Below is a small trained network, with its code and all its weights. Each question gives an input and a class and asks what happens when units are switched off, that is, made to give their printed mean instead of their output.

import numpy as np


def w(rows, s, z=0):
    codes = np.array(rows[::2]) - 128.0
    scale = np.full(codes.shape[1], s)
    scale[-1] = z or s
    return codes * scale


def f(y):
    return np.maximum(y, 0)


def log_softmax(a):
    a = a - a.max(-1, keepdims=True)
    return a - np.log(np.exp(a).sum(-1, keepdims=True))


def net(x, mask):
    res = np.array(x, float).reshape(1, 3) / 4 @ E
    y = f(res @ A[0][:, :-1].T + A[0][:, -1])
    res = res + np.where(mask, y, B[0][:, -1]) @ B[0][:, :-1]
    return log_softmax(res[-1] @ U[:, :-1].T + U[:, -1])


A, B = {}, {}
E = w([
[53,125,11,124,252,134,59],'x0',
[137,167,232,140,236,252,146],'x1',
[73,65,204,107,90,44,163],'x2',
],0.011)
A[0] = w([
[146,165,125,163,189,211,121,252],'neuron 1',
[131,92,192,122,41,84,180,165],'neuron 2',
[89,152,150,146,76,94,163,100],'neuron 3',
[92,112,240,124,195,162,156,35],'neuron 4',
[151,61,140,99,109,99,172,117],'neuron 5',
[121,109,117,147,149,161,168,73],'neuron 6',
[84,113,158,104,88,65,131,112],'neuron 7',
[202,147,123,150,5,140,131,171],'neuron 8',
],0.012,0.0047)
B[0] = w([
[100,128,132,112,222,165,174,253],'neuron 1',
[187,146,168,141,17,122,11,253],'neuron 2',
[139,135,137,105,117,126,51,177],'neuron 3',
[121,120,60,95,161,153,253,229],'neuron 4',
[113,150,118,143,128,120,61,181],'neuron 5',
[115,89,137,98,164,44,105,146],'neuron 6',
[104,123,108,199,172,87,88,194],'neuron 7',
[119,109,146,108,66,121,230,236],'neuron 8',
],0.014,0.015)
U = w([
[79,124,74,130,100,88,115,194],'0',
[90,130,153,81,255,187,124,226],'1',
[141,133,137,69,89,145,186,78],'2',
[130,134,186,130,138,128,26,4],'3',
],0.013,0.0037)

Each question gives the input, the list of numbers given to net, and the class t.
The units are the neurons (one row each of A and B). Each row of codes is followed by its name. A weight is (code - 128) times the scale printed after its matrix; where a second scale follows, it is the last column's (A, B and U).
mask holds one flag per neuron, in row order. A switched-off neuron (its flag False) gives its mean, the last column of its row in B, instead of its output. The means were averaged over made-up inputs and are rounded, as every weight is.
A unit's drop is (log p(t) with every unit on - log p(t) with that unit switched off) / (log p(t) with every unit on - log p(t) with every unit switched off).
The circuit of an input: a set's keep is (log p(t) with only the set's units on - log p(t) with every unit switched off) / (log p(t) with every unit on - log p(t) with every unit switched off). Starting from all 8 units, units are removed one at a time, each time the one whose removal leaves the highest keep (on an exact tie, the one counted first), for as long as the keep stays at least 0.8.
units of the circuit, in order: the units of the circuit, biggest drop first
top k neurons: the k neurons with the biggest drops, biggest first
drop when u is switched off: that unit's drop, to one decimal
input [-8,7,-8], class 1: units of the circuit, in order -> (neuron 1)
input [2,-5,2], class 3: top 2 neurons -> (neuron 4; neuron 8)
input [2,-3,4], class 3: top 2 neurons -> (neuron 4; neuron 8)
input [-5,4,6], class 3: top 2 neurons -> (neuron 2; neuron 5)
input [0,-7,-6], class 2: top 3 neurons -> (neuron 8; neuron 7; neuron 5)
input [-1,-1,-6], class 1: top 2 neurons -> (neuron 2; neuron 1)
input [-5,5,-4], class 1: top 2 neurons -> (neuron 1; neuron 2)
input [-2,2,4], class 3: top 2 neurons -> (neuron 2; neuron 8)
input [3,-1,7], class 3: top 2 neurons -> (neuron 4; neuron 8)
input [0,-1,-5], class 1: drop when neuron 2 is switched off -> 0.8
input [8,-7,-7], class 1: drop when neuron 8 is switched off -> 0.3
input [-8,-7,4], class 3: drop when neuron 2 is switched off -> 0.5
input [-4,-1,7], class 3: drop when neuron 5 is switched off -> 0.0
input [-8,-7,7], class 3: units of the circuit, in order -> (neuron 2)
